x =
array([[  2, -21,  32,  33,  29,   4,  28,  17,  -5,  -2, -12],
       [-36, -27,  -1,  12,  46, -12, -11,  23,   6,  -7, -18],
       [-17, -30,  17,  26,  18,  16,   6,  -2, -21, -22,   4],
       [ 23,   0,  26,  22,   0,  18,  37,  -7,   0,   4, -11],
       [ 13,  16,  -2, -10,   1, -26,   2,  20,  17,  22,  -5],
       [ 10,   7,   6,   6,  17,   0,  22,   7,  26,  16, -32],
       [ 13,   9,   8,  -2,  -2, -25,   2,  21,   1,  14,   9],
       [ -9, -11,   2,   1, -14,   1, -16,  -4, -30, -18,  33],
       [-15,  -7, -12,  -1,   9,  17,  -6, -14,   8,  -8, -16]])
Indices start at 1.
(1, 1) => 2
(5, 7) => 2
(4, 8) => -7
(1, 9) => -5
(2, 1) => -36
(8, 10) => -18
(6, 8) => 7
(2, 4) => 12
(3, 11) => 4
(1, 8) => 17
(2, 8) => 23
(7, 11) => 9
(5, 6) => -26
(7, 9) => 1
(1, 5) => 29
(9, 11) => -16
(1, 10) => -2
(6, 9) => 26
(6, 7) => 22
(4, 11) => -11
(5, 10) => 22
(5, 5) => 1
(1, 11) => -12
(7, 3) => 8
(6, 11) => -32
(9, 4) => -1
(6, 4) => 6
(6, 2) => 7
(8, 9) => -30
(4, 2) => 0
(7, 4) => -2

X =
array([[ 0.368,  0.201,  1.304,  1.101,  1.246,  1.329,  0.433,  2.068,
         0.062, -0.038, -0.166,  1.544,  0.803, -0.648,  1.845],
       [-0.675,  1.604,  0.077,  1.277,  0.736,  0.776, -0.689, -0.316,
         1.742,  0.357,  1.563,  1.324, -0.496,  1.343,  0.897],
       [ 1.639,  1.556, -0.129, -0.177,  1.432, -0.830,  1.179,  0.189,
         1.866,  1.595,  0.904, -0.168,  1.190,  2.500, -0.850],
       [-0.734,  0.638,  1.156,  0.923,  1.390,  0.970, -0.359,  1.198,
         0.363, -0.038,  0.490,  1.831, -0.047,  0.169,  1.617],
       [ 0.302,  0.830,  1.230,  0.319,  2.214,  0.217,  0.478,  1.769,
         0.612,  0.588,  0.198,  1.472,  0.822,  0.887,  1.006],
       [-0.190,  0.512,  0.902,  1.345,  1.123,  1.343, -0.200,  1.586,
         0.480, -0.278,  0.093,  1.693,  0.269, -0.527,  1.872],
       [-1.265,  0.753,  1.354,  0.690,  0.852,  0.930, -0.391,  0.077,
         0.232,  0.411,  1.463,  1.695, -0.534,  1.024,  1.252],
       [ 1.510,  1.334,  0.171, -0.135,  1.176, -0.555,  1.268,  0.135,
         1.503,  1.605,  1.028, -0.101,  1.136,  2.330, -0.667],
       [-0.035,  0.287,  1.282,  1.232,  1.057,  1.467,  0.147,  1.720,
         0.108, -0.105,  0.126,  1.674,  0.465, -0.565,  1.933],
       [-1.059,  0.845,  1.125,  0.822,  1.350,  0.827, -0.529,  0.717,
         0.506,  0.121,  0.906,  1.849, -0.329,  0.667,  1.428],
       [ 0.558, -0.883,  2.641,  0.435, -0.809,  1.963,  1.894,  0.507,
        -1.784,  1.137,  1.245,  0.622,  0.868, -0.117,  1.310],
       [ 0.083,  0.243,  1.512,  0.962, -1.013,  1.778,  0.998, -0.737,
        -0.233,  1.158,  2.146,  0.598,  0.118,  0.880,  0.936]])
Indices start at 1.
(1, 1) -> 0.368
(11, 2) -> -0.883
(6, 9) -> 0.480
(8, 3) -> 0.171
(11, 13) -> 0.868
(10, 14) -> 0.667
(12, 1) -> 0.083
(12, 4) -> 0.962
(10, 10) -> 0.121
(7, 13) -> -0.534
(4, 11) -> 0.490
(2, 11) -> 1.563
(9, 9) -> 0.108
(7, 15) -> 1.252
(4, 14) -> 0.169
(1, 7) -> 0.433
(5, 6) -> 0.217
(4, 9) -> 0.363
(11, 14) -> -0.117
(5, 14) -> 0.887
(6, 12) -> 1.693
(8, 7) -> 1.268
(7, 8) -> 0.077
(10, 6) -> 0.827
(9, 13) -> 0.465
(1, 8) -> 2.068
(2, 3) -> 0.077
(11, 12) -> 0.622
(12, 3) -> 1.512
(5, 11) -> 0.198
(11, 4) -> 0.435
(3, 12) -> -0.168
(3, 14) -> 2.500
(6, 5) -> 1.123
(8, 5) -> 1.176
(9, 14) -> -0.565
(7, 4) -> 0.690
